Below is a small trained network, with its code and all its weights. Each question gives an input and a target symbol and asks what happens when units are switched off, that is, made to give their printed mean instead of their output.

import numpy as np


def w(rows, s, z=0):
    codes = np.array(rows[::2]) - 128.0
    scale = np.full(codes.shape[1], s)
    scale[-1] = z or s
    return codes * scale


def f(y):
    return np.maximum(y, 0)


def softmax(a):
    e = np.exp(a - a.max(-1, keepdims=True))
    return e / e.sum(-1, keepdims=True)


def log_softmax(a):
    a = a - a.max(-1, keepdims=True)
    return a - np.log(np.exp(a).sum(-1, keepdims=True))


def net(x, mask):
    ids = ['ΓΛΣΦΨθμπτω'.index(c) for c in x.split()]
    T = len(ids)
    res = E[ids] + P[:T]
    r = res
    for j in range(2):
        rows = slice(4 * j, 4 * j + 4)
        q, k, v = (r @ M[0][rows].T for M in (Q, K, V))
        z = softmax(np.where(np.tri(T) > 0, q @ k.T / 4**0.5, -1e9)) @ v
        o = O[0][rows]
        res = res + np.where(mask[j], z, o[:, -1]) @ o[:, :-1]
    y = f(res @ A[0][:, :-1].T + A[0][:, -1])
    res = res + np.where(mask[2:26], y, B[0][:, -1]) @ B[0][:, :-1]
    return log_softmax(res[-1] @ U[:, :-1].T + U[:, -1])


Q, K, V, O, A, B = {}, {}, {}, {}, {}, {}
E = w([
[180,85,189,151,106,150,171,154],'Γ',
[130,79,129,149,205,66,198,118],'Λ',
[77,117,129,122,177,201,141,205],'Σ',
[113,158,21,161,101,113,196,154],'Φ',
[197,137,146,129,103,2,135,94],'Ψ',
[140,194,182,94,103,58,24,128],'θ',
[132,129,69,213,227,156,141,84],'μ',
[138,192,158,93,51,135,123,181],'π',
[116,199,68,124,160,34,87,93],'τ',
[146,194,98,171,135,185,57,117],'ω',
],0.0075)
P = w([
[248,162,102,113,164,148,128,130],'0',
[112,161,148,129,107,174,183,80],'1',
[125,111,125,31,133,151,98,87],'2',
[162,155,119,163,154,113,123,192],'3',
[48,139,115,208,84,140,152,121],'4',
[69,73,104,110,102,115,63,141],'5',
[91,132,129,167,160,78,85,254],'6',
],0.0072)
Q[0] = w([
[62,173,106,150,129,77,145,28],'h1',
[82,171,91,169,165,190,127,150],'h1',
[120,56,94,117,123,154,200,105],'h1',
[146,116,226,178,167,125,136,112],'h1',
[160,17,175,58,142,93,126,97],'h2',
[104,192,168,93,53,108,30,92],'h2',
[184,150,167,97,32,129,216,229],'h2',
[170,143,100,141,146,3,175,97],'h2',
],0.042)
K[0] = w([
[85,169,103,180,168,59,147,38],'h1',
[72,151,95,154,180,191,108,146],'h1',
[136,61,84,128,150,126,207,136],'h1',
[138,61,214,159,161,117,80,97],'h1',
[153,94,241,133,183,62,160,138],'h2',
[129,234,178,125,75,107,53,120],'h2',
[177,61,143,91,3,136,154,180],'h2',
[133,119,82,116,106,3,158,72],'h2',
],0.042)
V[0] = w([
[151,141,136,110,142,116,129,148],'h1',
[128,124,123,137,126,132,120,133],'h1',
[49,70,133,167,81,113,105,87],'h1',
[70,100,132,166,102,106,110,88],'h1',
[137,136,104,107,131,115,159,208],'h2',
[177,166,98,69,152,116,202,255],'h2',
[60,101,120,145,123,80,105,242],'h2',
[188,156,119,99,135,160,160,47],'h2',
],0.0074)
O[0] = w([
[123,131,156,149,115,125,84,135,143],'h1',
[132,126,133,137,121,116,134,136,134],'h1',
[136,135,107,3,123,149,235,139,31],'h1',
[142,142,106,35,127,149,202,144,83],'h1',
[89,191,170,200,176,81,85,46,194],'h2',
[60,237,183,237,173,39,85,42,251],'h2',
[185,177,188,129,166,153,99,49,150],'h2',
[92,96,82,137,99,99,164,190,137],'h2',
],0.0044,0.0014)
A[0] = w([
[210,124,82,40,147,164,92,78,65],'n1',
[134,116,131,157,77,114,227,63,57],'n2',
[197,137,116,70,84,99,178,65,29],'n3',
[164,80,209,44,165,140,127,79,66],'n4',
[106,94,141,150,98,98,159,139,101],'n5',
[155,150,197,54,98,153,121,120,46],'n6',
[170,113,176,63,89,158,121,96,117],'n7',
[196,165,128,136,168,145,123,64,128],'n8',
[164,109,109,66,183,120,178,73,90],'n9',
[243,175,126,146,167,157,126,50,126],'n10',
[109,121,116,142,96,96,84,111,74],'n11',
[133,167,108,140,69,216,166,94,84],'n12',
[166,112,130,107,120,249,147,68,141],'n13',
[170,185,119,62,126,173,116,115,93],'n14',
[152,95,133,169,140,181,235,76,1],'n15',
[116,127,98,172,114,138,124,132,88],'n16',
[125,179,170,90,43,132,153,111,34],'n17',
[133,100,149,123,140,145,76,150,106],'n18',
[99,157,130,123,162,234,203,75,77],'n19',
[140,168,81,100,142,178,204,53,129],'n20',
[185,149,113,145,161,102,121,192,141],'n21',
[75,124,211,154,99,171,191,116,40],'n22',
[129,124,160,50,184,167,153,96,118],'n23',
[112,177,133,45,114,163,122,83,135],'n24',
],0.015,0.0053)
B[0] = w([
[86,99,120,194,238,106,137,70,162],'n1',
[117,207,153,79,168,210,129,91,181],'n2',
[218,97,135,44,157,68,157,122,142],'n3',
[233,185,101,172,102,75,103,148,146],'n4',
[112,155,107,111,155,144,125,119,153],'n5',
[90,118,178,182,153,139,174,204,143],'n6',
[127,75,131,137,133,193,60,184,155],'n7',
[150,115,134,150,70,134,143,110,206],'n8',
[89,80,173,169,84,121,116,83,157],'n9',
[122,109,126,134,65,101,175,81,225],'n10',
[134,91,127,131,146,166,167,138,166],'n11',
[197,148,138,200,121,144,86,105,182],'n12',
[199,89,100,112,93,186,185,158,178],'n13',
[96,162,123,122,112,194,89,96,153],'n14',
[143,96,71,94,116,74,4,49,163],'n15',
[145,121,162,94,149,122,114,121,174],'n16',
[126,105,220,155,84,89,142,96,145],'n17',
[138,153,97,125,139,84,153,102,160],'n18',
[110,56,226,109,203,96,144,137,190],'n19',
[94,155,75,152,104,76,141,221,213],'n20',
[110,169,149,159,173,137,86,139,253],'n21',
[80,114,25,200,136,141,180,109,153],'n22',
[126,195,177,113,133,132,198,98,156],'n23',
[112,142,102,40,95,116,108,114,179],'n24',
],0.03,0.0043)
U = w([
[166,165,179,210,57,77,148,47,176],'Γ',
[113,229,177,180,252,126,60,195,79],'Λ',
[57,96,218,77,74,189,92,163,176],'Σ',
[32,100,125,64,170,78,108,42,59],'Φ',
[73,84,164,144,177,142,242,182,89],'Ψ',
[221,138,122,144,106,177,161,217,103],'θ',
[198,55,133,87,154,42,59,124,76],'μ',
[85,149,7,104,68,67,153,204,252],'π',
[138,130,45,133,155,216,119,84,84],'τ',
[178,186,174,16,154,130,192,97,143],'ω',
],0.0039,0.0024)

Each question gives the input, a string of symbols that net reads in full, and the target symbol t.
The units are the heads (4 rows each of Q, K, V and O) and the neurons (one row each of A and B). Each row of codes is followed by its name. A weight is (code - 128) times the scale printed after its matrix; where a second scale follows, it is the last column's (O, A, B and U).
mask holds one flag per unit, heads first, then neurons. A switched-off unit (its flag False) gives its mean, the last column of its rows in O or B, instead of its output. The means were averaged over made-up inputs and are rounded, as every weight is.
A unit's drop is (log p(t) with every unit on - log p(t) with that unit switched off) / (log p(t) with every unit on - log p(t) with every unit switched off).
The circuit of an input: a set's keep is (log p(t) with only the set's units on - log p(t) with every unit switched off) / (log p(t) with every unit on - log p(t) with every unit switched off). Starting from the 12 units with the biggest drops (on a tie, the unit counted first), units are removed one at a time, each time the one whose removal leaves the highest keep (on an exact tie, the one counted first), for as long as the keep stays at least 0.8.
units of the circuit, in order: the units of the circuit, biggest drop first
most important unit: the unit with the biggest drop
top k neurons: the k neurons with the biggest drops, biggest first
heads that matter: for each layer, one digit per head in row order, 1 if its drop is at least 0.15 and else 0, layers parted by /
input ω π μ Φ μ θ, target Λ: top 2 neurons => (n1, n6)
input θ Λ ω Φ Σ, target Ψ: units of the circuit, in order => (n19, n22, h1)
input τ Λ Λ τ τ Ψ, target μ: heads that matter => 11
input Ψ ω Φ μ μ, target μ: heads that matter => 01
input Λ Σ τ Ψ π Φ μ, target Γ: units of the circuit, in order => (h2, n10, n8)
input ω μ ω Σ Σ θ Ψ, target Γ: units of the circuit, in order => (h2, n10)
input π ω Ψ Λ Γ, target τ: heads that matter => 00
input τ Ψ π τ Γ Σ θ, target Γ: heads that matter => 01
input Γ Γ τ Σ τ, target π: units of the circuit, in order => (h1, n20, h2)
input μ Φ Γ, target θ: units of the circuit, in order => (n4, n13)
input τ τ θ τ Φ Γ θ, target Λ: units of the circuit, in order => (n21)
input Γ ω ω Ψ Σ Λ Λ, target Λ: units of the circuit, in order => (n21, n10)
input Φ Γ Φ μ, target Γ: heads that matter => 00
input ω ω Φ, target π: heads that matter => 00
input Ψ τ Λ Λ Λ, target Φ: heads that matter => 10
input θ Φ Σ Σ Φ Λ, target Γ: top 3 neurons => (n9, n4, n23)
input Φ Φ ω π π, target Γ: most important unit => n17
input μ ω Σ, target ω: heads that matter => 00
input π Λ Φ Σ, target Γ: heads that matter => 01
input μ Λ π Φ τ Γ, target θ: heads that matter => 11
input θ μ Λ τ Γ π, target Σ: most important unit => h2
